Each row, then the group of its hidden value:
83	141	86	-47	94	-165	109	100	-8	-44	160	-258	52	-130	288	179	-116	-729	267	249	-198	-226	80	226	165	37	-34	-71	399	-207	-141	273	-69	-21	56	-55	220	257
M
114	-11	153	84	70	35	-150	-44	-73	-17	60	-119	-37	-99	93	52	-43	-353	184	108	-124	-332	224	101	113	-84	86	28	282	-112	17	149	-32	-112	-16	-144	-30	106
D
66	41	204	86	39	-82	-123	2	17	40	43	-74	-13	-56	108	75	11	-212	154	164	-162	-270	121	6	226	-69	-54	-30	267	-110	-69	172	-37	-108	136	4	17	220
D
-18	-188	-196	-17	-139	-66	270	-137	65	-298	496	107	102	-589	-108	223	-10	-48	-39	-351	343	38	73	110	-174	214	233	414	-639	129	157	-385	-119	-34	-188	-213	-48	-130
W
-170	188	-90	296	1	20	-44	-171	25	98	100	-2	67	215	-7	-37	-219	-178	86	56	-66	161	-198	114	466	155	-214	-253	324	-4	-263	361	274	-89	157	42	-90	-93
S
-29	272	-182	266	9	-63	-29	138	62	-39	64	-104	-20	162	-134	-33	-169	-396	130	90	22	144	-184	132	260	79	143	-173	253	18	-458	387	166	-82	341	-19	47	142
M
-47	46	113	38	-56	7	-116	-118	-18	156	-3	4	0	27	80	35	-20	35	77	23	-190	-44	-34	-36	187	10	-159	-135	136	-86	78	118	90	-99	-25	91	-2	-20
M
50	110	11	34	-155	-7	-92	58	78	111	4	134	-190	-29	-146	41	70	59	-24	-30	-16	215	-175	32	-127	111	36	-74	-182	-130	21	162	81	-105	32	219	288	167
B
35	-136	-24	32	-100	114	58	-213	-50	-222	346	33	74	-364	-131	97	-97	3	-11	-259	152	-82	23	-5	53	124	232	225	-253	160	164	-199	-5	-89	-140	-157	-138	-288
M
34	7	228	72	-20	-118	-157	-72	38	99	49	73	-39	-38	109	79	59	-35	130	55	-143	-259	120	-28	172	-106	-124	-48	149	-129	4	125	7	-146	58	16	3	210
D
-170	-104	124	149	5	23	-234	-196	-41	242	-118	7	59	37	115	-6	59	260	91	12	-190	-194	236	-138	241	-147	-258	-33	116	-34	168	-66	43	-99	-33	-56	-314	-27
W
-33	-181	124	-38	-100	-20	-82	-164	-44	4	121	84	42	-257	28	104	61	219	64	-211	-22	-238	206	-144	2	-116	31	140	-201	47	285	-256	-45	-108	-158	-134	-182	-88
E
-178	-109	94	250	68	60	-91	-206	-24	115	43	-21	42	-78	74	53	-53	-57	85	127	-55	-111	255	50	271	22	-277	59	171	-57	102	36	35	-29	2	-88	-176	47
W
-63	297	-449	246	-77	-94	-30	268	112	12	-37	-49	-77	174	-255	-74	-50	-221	70	-80	134	372	-236	143	-46	75	300	-128	-123	31	-470	252	160	-85	295	-35	41	158
X
61	106	87	39	61	30	-16	-23	-48	21	79	-205	13	-51	152	79	-119	-471	161	205	-196	-119	13	163	202	91	-47	-89	359	-151	-45	264	15	-49	15	16	125	63
B
-176	-41	93	270	48	109	-189	-170	-57	172	-72	-38	1	76	12	-23	-80	6	96	124	-116	-69	181	-16	307	-35	-230	-68	277	-29	58	127	118	-52	57	-49	-190	4
X
-3	-104	272	-113	-126	-28	-106	-109	1	138	11	64	-11	-199	74	121	132	321	12	-34	-187	-146	58	-212	51	-44	-147	29	-125	-59	319	-148	-65	-89	-81	158	29	26
M
-62	-69	283	51	-62	-61	-261	-150	-17	202	-70	112	-5	30	90	27	87	303	105	-34	-213	-287	158	-227	221	-221	-188	-91	125	-43	157	-12	49	-158	10	16	-173	61
M
-97	-181	21	100	-38	28	56	-210	-14	-94	260	33	91	-334	-14	131	-44	19	28	-122	106	-104	183	4	108	75	-24	227	-186	77	183	-208	-39	-37	-98	-155	-168	-106
X
-154	55	-80	296	74	209	-138	-154	-94	121	-53	-161	31	133	-22	-72	-187	-197	93	133	-105	67	49	109	322	90	-119	-115	344	-9	-48	227	173	-33	42	-68	-185	-148
X
-152	-330	61	85	-153	53	34	-340	47	-59	291	237	92	-472	-126	145	102	543	-142	-291	203	-24	166	-165	34	119	-102	376	-588	157	392	-481	-80	-63	-169	-54	-260	-202
W
-35	271	-96	203	-83	-94	-20	5	160	68	93	24	30	140	-88	-11	-44	-6	-12	52	-56	244	-393	22	365	213	-86	-203	67	-2	-379	311	155	-125	324	254	56	54
D
22	102	111	75	55	11	-62	22	-33	35	11	-221	35	-12	99	51	-87	-308	144	218	-208	-132	13	26	287	28	-38	-92	360	-69	-86	213	2	-47	146	41	31	81
M
-105	-42	0	145	54	200	-172	-121	-110	176	-140	-197	30	5	56	-30	-35	-27	73	127	-190	-44	163	15	163	20	-113	-11	193	-54	159	26	27	-28	-63	-34	-191	-118
W
-108	281	-263	79	-236	-88	3	42	161	169	14	148	-38	165	-186	-26	19	271	-89	-168	-6	526	-533	-28	73	236	-42	-251	-289	3	-225	181	228	-116	160	326	142	-45
S
-59	5	-7	68	25	45	-41	-142	-80	21	88	-152	121	-54	123	39	-117	-189	141	-4	-136	-150	78	41	246	8	-31	-38	205	3	29	41	48	-68	-58	-128	-186	-157
E
188	14	61	-183	-29	31	29	70	-60	-79	103	-240	15	-300	105	135	18	-295	98	44	-160	-168	27	52	-81	68	218	100	-9	-89	144	-42	-159	-51	-102	10	144	-6
B
-37	177	-129	120	-279	-188	-255	161	175	172	-128	331	-173	199	-332	-84	195	571	-43	-316	69	240	-270	-254	-107	-149	195	-167	-416	68	-216	49	179	-228	262	160	-3	187
M
-30	164	-201	120	26	-114	-1	245	71	31	-58	-223	14	-17	-14	35	21	-290	123	135	-49	76	3	83	41	26	129	-2	35	-47	-266	117	-52	-23	251	-21	22	246
W
-2	-82	-66	0	-56	123	165	-111	-37	-189	289	-144	106	-395	-73	136	-110	-135	-22	-69	78	57	-33	46	78	254	141	218	-193	111	148	-167	-74	14	-71	-34	-16	-228
E
-9	115	-19	77	-102	-204	-122	181	89	67	-34	84	-100	35	-90	36	77	6	122	-68	-6	-20	6	-73	-33	-156	130	-78	-74	-34	-170	102	46	-126	201	-12	64	307
S
-93	50	-78	57	52	80	-39	-98	-62	159	-49	-246	119	-6	190	25	-48	-177	104	126	-235	-9	35	96	203	101	-162	-66	196	-100	53	66	12	-25	-73	3	-127	-121
W
77	-23	281	-130	-2	-130	-90	42	-21	80	-9	-132	27	-165	226	143	90	-100	173	126	-278	-361	178	-114	107	-149	-59	-3	175	-128	136	-14	-140	-80	19	27	44	199
M
-1	-127	281	122	-46	82	-227	-174	-30	65	20	78	-36	-110	-58	28	44	250	26	-3	-90	-238	161	-184	207	-94	-63	59	57	24	186	-41	7	-127	36	16	-143	-1
B
102	-108	107	16	-78	128	-82	-141	-43	-77	161	14	-31	-277	-86	69	15	53	-8	-102	9	-129	63	-26	3	68	150	164	-150	23	208	-104	-48	-107	-107	-22	-35	-119
D
35	43	-98	-146	17	33	33	86	-60	124	-73	-311	34	-181	220	107	61	-305	112	137	-243	-2	75	155	-143	105	2	36	-1	-209	174	-25	-140	9	-180	36	114	29
W
-69	225	-257	156	-69	-81	52	224	124	51	-9	-82	-69	22	-156	29	-12	-189	20	84	45	372	-218	115	-4	188	78	-71	-111	-46	-280	204	62	-12	262	146	202	222
X
-107	152	-47	163	-50	-233	4	126	139	66	50	32	-13	34	-23	74	2	-108	107	63	-3	88	-67	2	178	2	-80	-98	30	-40	-274	178	63	-64	295	61	78	313
E
13	-25	160	-69	0	-38	-86	-11	-62	88	-19	-140	32	-121	171	97	24	-110	159	74	-227	-248	164	-56	90	-101	-41	-15	155	-92	152	-13	-67	-62	-46	-29	-22	70
S
32	73	147	-35	-31	-101	-68	46	20	89	-1	-91	8	-57	118	91	37	-90	119	105	-210	-138	3	-61	148	-38	-58	-78	143	-98	-4	95	-34	-82	93	96	77	151
M

Next part:
-228	22	-168	-183	-261	11	534	371	37	-337	-94	-426	51	7	114	-105	-109	-166	158	281	-183	24	-213	85	-258	143	-155	-93	-103	245	-200	157	-286	300	-64	86	185	347
muk
161	-198	-3	144	118	30	138	-10	215	-72	505	-2	-195	-357	-73	103	-197	-223	-159	-199	122	97	90	-206	-357	144	-48	-196	-232	-17	64	126	9	-280	-56	35	-304	77
gibus
-10	-89	-138	-9	-81	-216	259	92	87	-214	-7	16	-38	378	-56	-122	17	358	279	79	519	69	-199	54	71	-165	116	-161	85	339	-377	286	-38	62	-144	214	252	393
rog
-185	82	-244	326	98	89	174	160	-112	-35	33	7	0	-398	203	91	-195	-293	-263	-211	-428	138	-144	-34	-295	-69	-240	261	-128	11	6	-214	-200	118	128	-278	-151	-272
Sifig
-218	328	-416	83	-47	-19	-157	116	-152	86	-25	-420	-183	-114	250	-47	-297	179	44	-141	-339	50	-207	-116	11	16	-331	281	-227	50	100	80	-119	241	93	-367	-476	-146
Suf
172	-180	276	-14	151	-136	325	115	265	-289	48	92	9	-47	-200	24	176	-264	70	-100	596	-389	63	-149	-227	98	385	-174	-34	186	-115	94	130	98	-225	524	226	297
muk
-2	-101	138	246	131	-232	-95	-85	2	187	47	185	-187	171	76	278	-113	192	-91	-218	272	-8	-25	-70	-75	60	-30	-160	-72	90	-90	14	189	89	-31	-44	-300	-172
Suf
236	-177	140	-8	262	-200	70	45	175	-171	421	182	-116	-166	-332	121	-120	-305	-105	-239	224	-106	-47	-199	-254	89	93	-258	27	50	-39	-85	-99	-209	-60	142	-39	227
rog
-113	35	28	-44	-77	44	0	204	67	-76	-133	-331	16	-319	15	40	-163	-387	-93	-111	-283	-336	183	-150	-177	269	-213	179	-56	-97	183	-228	-129	218	83	114	-241	-189
rog
-261	151	-174	190	89	96	157	222	-170	-87	-22	-156	-81	-250	254	-20	-171	-211	-101	-79	-294	56	-166	86	-296	-96	-370	230	-226	68	-82	-96	-175	273	113	-154	-212	-275
Suf
71	-128	247	133	116	-11	30	-14	25	-73	237	14	-98	-302	-4	241	-191	-400	-206	-123	-121	66	56	-28	-356	156	-183	-148	-184	-198	77	-165	-62	-159	36	-80	-254	-301
zigil
-238	-22	92	28	-177	-169	46	10	-233	87	-194	-99	-67	353	235	90	-108	294	104	145	-31	207	-136	250	-15	-30	-399	-112	-54	61	-231	-50	-83	215	98	-199	-105	-238
Suf
117	5	196	124	265	-182	-178	-15	-8	-36	260	61	-183	-176	-89	326	-274	-313	-184	-234	-102	-2	-120	-112	-246	147	-95	-167	-130	-148	82	-163	-49	-113	5	-171	-342	-253
Rit
-79	8	-86	-166	-302	22	360	160	9	-298	72	-457	27	-117	93	-26	-175	-177	126	271	-301	232	-162	64	-224	180	-193	-150	-187	-30	-27	113	-295	-41	-34	-157	61	162
Sifig
35	-383	48	211	-80	-206	368	-113	44	152	49	451	126	120	-51	96	163	213	-129	-167	282	151	51	-68	-59	-59	105	-150	216	213	-203	-178	-2	-74	37	-29	303	221
muk
184	14	99	-5	-8	-23	4	-97	185	-50	39	-231	-53	-247	-37	-101	159	-7	125	-210	417	-367	234	-312	-16	141	264	129	-231	-44	248	131	230	6	-134	213	-154	68
Suf
-57	27	136	122	255	-306	-51	138	-30	-47	-37	149	-157	239	-32	284	-183	-42	-39	-145	170	-132	-265	6	-130	33	-10	-181	23	185	-222	-43	16	262	-63	57	-138	-69
dod
-41	-7	-63	-78	-63	-314	69	15	-112	-93	-115	63	1	458	-79	-148	68	440	290	33	391	43	-224	111	204	-247	-36	-52	175	248	-336	24	-118	105	-5	33	251	222
rog
25	14	76	318	200	4	-302	-73	52	119	62	9	-187	-275	83	205	-211	-132	-190	-362	65	-146	174	-164	-128	66	-130	152	-172	-170	161	-91	163	-11	45	12	-535	-512
Suf
-101	116	-21	48	-112	-175	192	37	-76	-158	-337	-123	26	351	172	-117	180	371	332	98	457	-70	-194	104	136	-178	169	78	-82	228	-242	219	102	300	-147	107	228	82
Rit
153	-179	150	162	-139	142	173	-94	262	-124	44	-167	49	-420	46	53	48	-258	-60	-110	189	-118	356	-202	-190	206	176	55	-213	-203	226	63	155	-194	-103	201	-88	-148
Rit
212	18	-54	1	170	-102	33	37	227	-120	126	-33	-16	-295	-238	-131	123	-140	39	-365	384	-468	116	-410	-27	57	350	179	-21	103	166	-3	85	27	-110	284	-10	288
rog
-208	-15	-360	160	-157	-70	-59	34	-165	91	-7	-11	-19	68	103	-19	-302	256	-51	-77	-313	367	-121	91	72	-173	-481	137	153	26	-164	-171	-316	-58	235	-340	-137	-183
rog
-169	49	-41	-25	190	-355	282	167	-282	27	150	175	-161	354	49	25	-14	227	56	-18	80	138	-512	124	-188	-155	-214	-224	-58	437	-382	-47	-176	350	30	-265	69	311
gibus
78	-224	100	-186	-296	-268	173	-89	64	-83	-35	-50	53	400	-130	-77	82	385	288	151	413	93	6	39	160	17	39	-275	155	116	-207	100	-64	-112	-61	106	265	328
rog
203	-312	253	93	118	-181	269	-67	126	-77	256	330	36	-105	-211	155	79	-202	-135	-175	277	5	32	-118	-240	57	171	-258	60	45	-77	-160	-20	-202	-47	90	186	167
dod
-246	111	-287	164	-74	47	-67	72	-174	100	-4	-208	-128	-101	248	-54	-255	149	-37	-95	-279	190	-64	50	-65	-95	-500	226	-139	6	-35	-56	-161	122	187	-280	-370	-301
gibus
-241	-67	-31	-109	-368	34	587	288	78	-308	-349	-364	147	140	193	-134	87	-18	239	329	113	-78	-39	144	-148	95	-16	-36	-64	249	-250	195	-101	374	-114	297	330	248
muk
121	-129	187	-174	-326	-286	135	-156	77	-14	-15	-227	-25	342	-3	93	51	365	270	169	323	85	-29	-64	102	240	156	-363	-83	30	-13	228	93	-78	-166	-68	61	280
Rit
-43	116	-48	-27	-244	153	65	20	47	-157	-147	-516	26	-296	174	-156	-5	-91	152	36	-38	-121	171	-81	-46	110	-82	256	-274	-173	208	95	-4	47	-20	40	-152	-184
zigil
-187	43	-91	126	-355	-51	-54	-136	-200	83	-421	-164	125	204	261	-83	28	431	177	66	-14	193	39	163	268	-171	-234	263	49	-102	-70	-95	-55	65	130	-214	46	-370
Sifig
175	-120	66	31	35	37	152	56	303	-215	106	-111	15	-357	-157	-33	31	-316	-11	-196	291	-322	226	-279	-176	159	241	48	-76	-20	133	50	64	-77	-119	370	-17	123
muk
150	-271	230	85	22	-126	118	-128	-15	31	426	167	-40	-258	-99	316	-205	-315	-287	-109	-291	341	-16	-54	-346	198	-212	-337	-64	-214	80	-291	-202	-396	100	-369	-123	-113
Rit
132	13	-160	-20	-246	-47	113	-203	-7	38	59	-196	109	-231	9	-188	163	205	113	-135	22	67	80	-245	126	10	118	204	-91	-94	246	-42	-50	-199	25	-276	80	160
Rit
-209	113	-102	16	130	-324	220	173	-267	44	66	62	-167	341	132	77	-87	244	57	-5	-13	146	-513	104	-155	-95	-211	-176	-96	393	-324	11	-144	383	14	-312	-27	223
Suf
-250	-33	-47	175	53	-80	162	148	-174	63	40	41	-136	69	209	122	-195	21	-114	-31	-152	183	-184	147	-264	-46	-415	-68	-113	167	-233	-89	-130	237	112	-183	-202	-172
gibus
72	-289	195	37	-61	-71	448	31	210	-173	143	28	-76	115	10	-12	135	71	127	82	618	-30	82	3	-245	61	161	-319	-172	239	-231	305	165	18	-206	368	129	301
gibus
93	59	188	84	295	-73	-34	128	65	-239	198	-56	-144	-301	-90	223	-216	-521	-131	-178	-46	-161	-110	-101	-344	135	-12	-82	-195	-105	61	-88	-58	-2	-64	56	-240	-194
Sifig
-165	133	-5	126	136	96	241	289	-56	-222	-82	-166	28	-436	128	59	-93	-578	-170	-114	-339	-197	-96	-29	-391	70	-141	230	-193	-3	48	-225	-173	303	45	2	-69	-221
Sifig
-149	214	-199	-89	-105	65	-70	177	-13	-128	29	-574	-195	-148	155	-113	-277	-25	147	31	-166	-64	-45	-44	-108	116	-345	125	-295	-20	77	181	-114	167	18	-38	-431	-104
gibus
18	-215	-71	80	-428	247	372	-64	147	-196	-8	-282	197	-393	124	-133	27	-145	17	115	-99	233	292	-14	-136	72	-80	115	-116	-220	114	19	-132	-305	28	11	147	-87
Sifig
-55	-169	-40	81	-318	233	121	-51	97	49	76	-336	11	-429	171	-46	-123	-133	-101	-29	-228	101	380	-95	-192	206	-335	123	-205	-232	228	-55	-63	-163	126	-60	-298	-257
gibus

Next part:
-4	-77	-64	-137	229	-106	-295	179	123	-137	-99	-180	-79	30	54	106	135	3	52	66	-210	-90	73	96	19	-65	-253	-87	-142	90	-178	120	-64	-34	152	0	187	223
mak
214	-311	-71	64	-73	68	-14	103	69	-71	25	106	24	-14	98	-103	-59	356	-171	30	-202	-121	102	-33	194	64	-89	-247	-44	-55	-33	-39	-82	52	-40	-50	-91	21
tus
-291	43	447	-17	88	-187	-64	-106	-108	-73	-15	104	75	-431	-433	-226	235	-240	190	-119	200	145	-89	148	-74	294	211	-17	-153	-24	22	-1	72	-44	131	17	321	-32
Fafam
241	107	-61	-200	-207	131	193	-330	-28	62	161	-12	87	126	182	196	-136	25	17	406	-333	-172	-243	73	-118	-177	-195	-62	-126	-301	34	187	26	95	-95	86	-144	-152
vomaf
-64	112	111	-33	-88	150	53	303	2	91	-104	244	-54	-128	-74	-16	292	-227	107	-238	36	120	-183	324	-102	-56	-236	-43	6	411	-149	62	-42	-116	338	-127	235	30
sen
-37	-85	91	-93	-23	-251	-159	-686	-161	-186	197	-124	160	-100	-73	-93	-124	154	83	268	-177	-103	-52	-111	39	165	189	-100	-292	-506	71	-16	55	102	-344	220	-10	27
Fafam
157	2	83	-267	-75	-170	66	-577	-87	-131	165	-77	95	-91	-14	8	-120	-23	-23	366	-317	-157	-159	-26	-83	83	22	-109	-254	-513	73	64	41	130	-236	205	-43	-139
Fafam
-59	-50	109	96	194	-32	-242	286	-207	67	151	-15	13	-167	-161	-125	221	191	-30	-392	216	209	230	160	249	-30	208	-82	37	107	-131	-120	-138	-125	101	-12	253	194
sen
235	9	-140	-179	-302	56	248	-328	24	-27	-75	172	132	-29	45	-53	-136	9	-21	250	-356	-124	-288	-119	-253	74	-256	-135	-91	-114	100	76	-133	14	-172	184	-230	-172
Fafam
-289	126	465	10	159	-56	-106	-69	-173	66	202	-62	70	-236	-302	8	220	-144	235	-14	260	132	-47	278	52	4	282	78	-136	-144	-42	94	179	-18	182	-76	361	14
vomaf
-137	177	322	-97	13	36	14	78	-36	57	54	102	-87	-251	-142	0	268	-288	140	-70	97	86	-164	404	-40	40	-37	-57	-85	77	-72	75	24	-17	296	-97	287	-30
tus
-351	75	407	169	54	62	-85	-91	-157	123	180	-4	139	-200	-291	-62	153	41	297	-13	357	148	-68	180	75	42	324	62	-76	-80	16	59	107	-56	108	-102	224	48
sen
-83	-105	82	89	155	-174	-249	282	-211	-33	-33	131	58	-339	-330	-339	242	122	-56	-573	193	263	227	7	133	200	182	-128	40	244	-78	-215	-229	-191	40	109	238	183
Fafam
-191	118	393	-50	78	-43	-35	30	-126	43	100	65	29	-237	-258	-5	255	-244	169	-94	141	117	-97	304	-19	8	105	39	-119	7	-81	87	164	-29	245	-80	359	-24
mak
24	-167	-42	-112	190	-187	-273	163	123	-210	-164	-72	-58	-104	-36	-54	111	22	-18	-12	-230	-86	113	0	17	125	-225	-163	-146	87	-114	41	-105	-26	86	52	143	174
Fafam
89	7	113	-178	21	-117	-55	-572	-159	-56	340	-227	120	47	49	143	-130	123	39	407	-219	-148	-63	32	70	-102	153	-33	-257	-610	17	108	147	145	-230	136	16	-45
mak
-151	-28	-78	-169	165	-72	-323	-138	162	-165	-79	-248	-171	75	166	106	173	-22	165	166	-152	-94	-119	206	7	-64	-223	-107	-222	51	-224	65	-139	-26	100	-31	196	328
tus
50	-294	-90	150	-155	75	-74	-314	-67	-48	153	32	169	126	107	-74	-136	483	7	129	-118	-96	-8	-133	190	-31	92	-127	-130	-191	-29	-51	17	36	-251	-8	-124	111
sen
-87	-15	2	117	95	-53	-243	391	-197	54	-45	155	59	-224	-242	-227	250	107	11	-585	178	263	181	66	94	64	46	-86	87	387	-110	-142	-217	-222	115	66	218	214
Rumab
82	-20	126	-221	-21	-221	-18	-641	-129	-151	207	-128	114	-116	-58	-24	-119	30	10	352	-248	-133	-107	-48	-29	116	131	-99	-277	-571	77	36	57	131	-279	217	-12	-91
Fafam
-145	-146	-11	-198	132	-89	-196	-340	60	-172	-8	-202	-130	82	91	18	226	-5	87	81	-75	-11	-211	174	25	-126	2	-44	-261	-20	-308	-63	-75	-57	16	-64	294	303
tus
-64	-193	256	294	-195	322	326	316	21	204	-88	365	273	-148	-316	-187	43	202	86	-74	229	105	-119	-82	-54	57	111	21	120	223	75	77	71	-116	169	-211	-21	-179
vomaf
182	25	-112	12	-149	116	205	-72	-61	130	-17	68	245	-129	-141	-157	-184	285	-24	135	-53	17	-52	-274	-145	120	27	-109	108	-141	232	32	-333	-94	-219	234	-325	-145
Fafam
60	-3	159	-230	-64	266	494	-383	163	149	31	-153	81	24	-68	72	-46	34	53	602	15	-66	-467	-23	-251	-141	150	48	-59	-378	46	145	-151	-33	-29	-62	-104	-215
tus
-30	-243	269	251	-200	222	360	321	40	136	-183	440	281	-283	-429	-318	42	151	18	-141	188	114	-104	-175	-117	221	106	-32	120	237	127	18	11	-133	129	-140	-41	-231
Rumab
151	-164	-39	-56	181	-26	-188	333	94	-79	-13	-90	-46	14	72	80	64	147	-90	40	-212	-106	186	78	138	-66	-200	-143	-64	22	-126	103	-39	16	148	-44	103	110
vomaf
181	121	-8	13	-62	245	205	-46	-74	263	212	-110	161	-58	-32	14	-189	360	-17	276	64	-1	-12	-81	15	-48	159	-100	137	-347	223	84	-318	-34	-147	130	-306	-145
tus
-275	-82	295	296	-157	217	108	-8	-28	145	10	219	198	-205	-280	-214	62	199	233	-34	326	117	-145	19	17	162	228	-27	24	85	97	11	-1	-88	71	-145	13	-27
tus
198	-347	-89	108	-129	107	23	35	62	-55	26	133	74	22	97	-120	-92	416	-149	50	-184	-118	62	-88	181	53	-57	-228	-42	-56	-21	-49	-67	39	-90	-57	-132	19
tus
-102	32	-58	114	-79	90	-124	431	-79	78	-188	306	43	-130	-144	-153	277	-35	106	-525	87	213	-24	132	-61	5	-220	-59	81	618	-146	-45	-156	-232	236	-25	190	181
mak
50	-39	170	-188	-39	243	455	-386	82	154	84	-157	140	68	-96	85	-38	78	57	544	41	-35	-419	-54	-209	-209	222	105	-72	-382	7	139	-63	-44	-54	-68	-48	-190
sen
85	-83	-51	-87	165	-16	-237	264	173	-100	-45	-132	-145	-20	141	86	74	94	-22	115	-215	-144	125	165	120	11	-276	-209	-87	24	-98	107	-137	38	169	-41	68	153
tus
189	93	52	-224	-101	32	109	-426	-72	16	258	-116	72	82	142	207	-121	17	24	446	-295	-177	-182	112	-38	-157	-60	-51	-192	-464	26	179	97	140	-113	90	-56	-137
vomaf
9	60	112	-129	-20	-88	-122	-650	-117	-61	358	-249	52	0	119	111	-151	169	102	453	-168	-170	-78	105	125	3	146	-125	-258	-639	76	79	46	177	-248	133	-57	3
tus
-205	174	386	-57	31	5	-33	15	-47	43	82	69	-65	-283	-179	-15	246	-262	187	-28	138	75	-138	394	-7	96	31	-55	-110	4	-33	84	62	8	272	-96	288	-26
tus
-64	120	104	-217	-42	278	358	-283	236	146	-79	-182	25	42	-26	134	11	-70	204	592	16	-73	-495	49	-325	-132	-34	56	-58	-189	30	221	-196	-69	77	-66	-79	-109
tus
197	33	-139	-5	-158	143	219	-36	-37	143	-40	74	233	-100	-118	-130	-177	271	-26	138	-76	11	-75	-269	-166	85	-22	-104	116	-98	215	46	-341	-108	-196	222	-331	-140
Fafam
134	-42	293	53	0	263	395	553	120	222	-101	197	157	-244	-323	-55	33	19	-44	97	96	29	-28	-15	-130	55	-12	-20	169	64	142	206	-39	-71	297	-135	-36	-323
mak
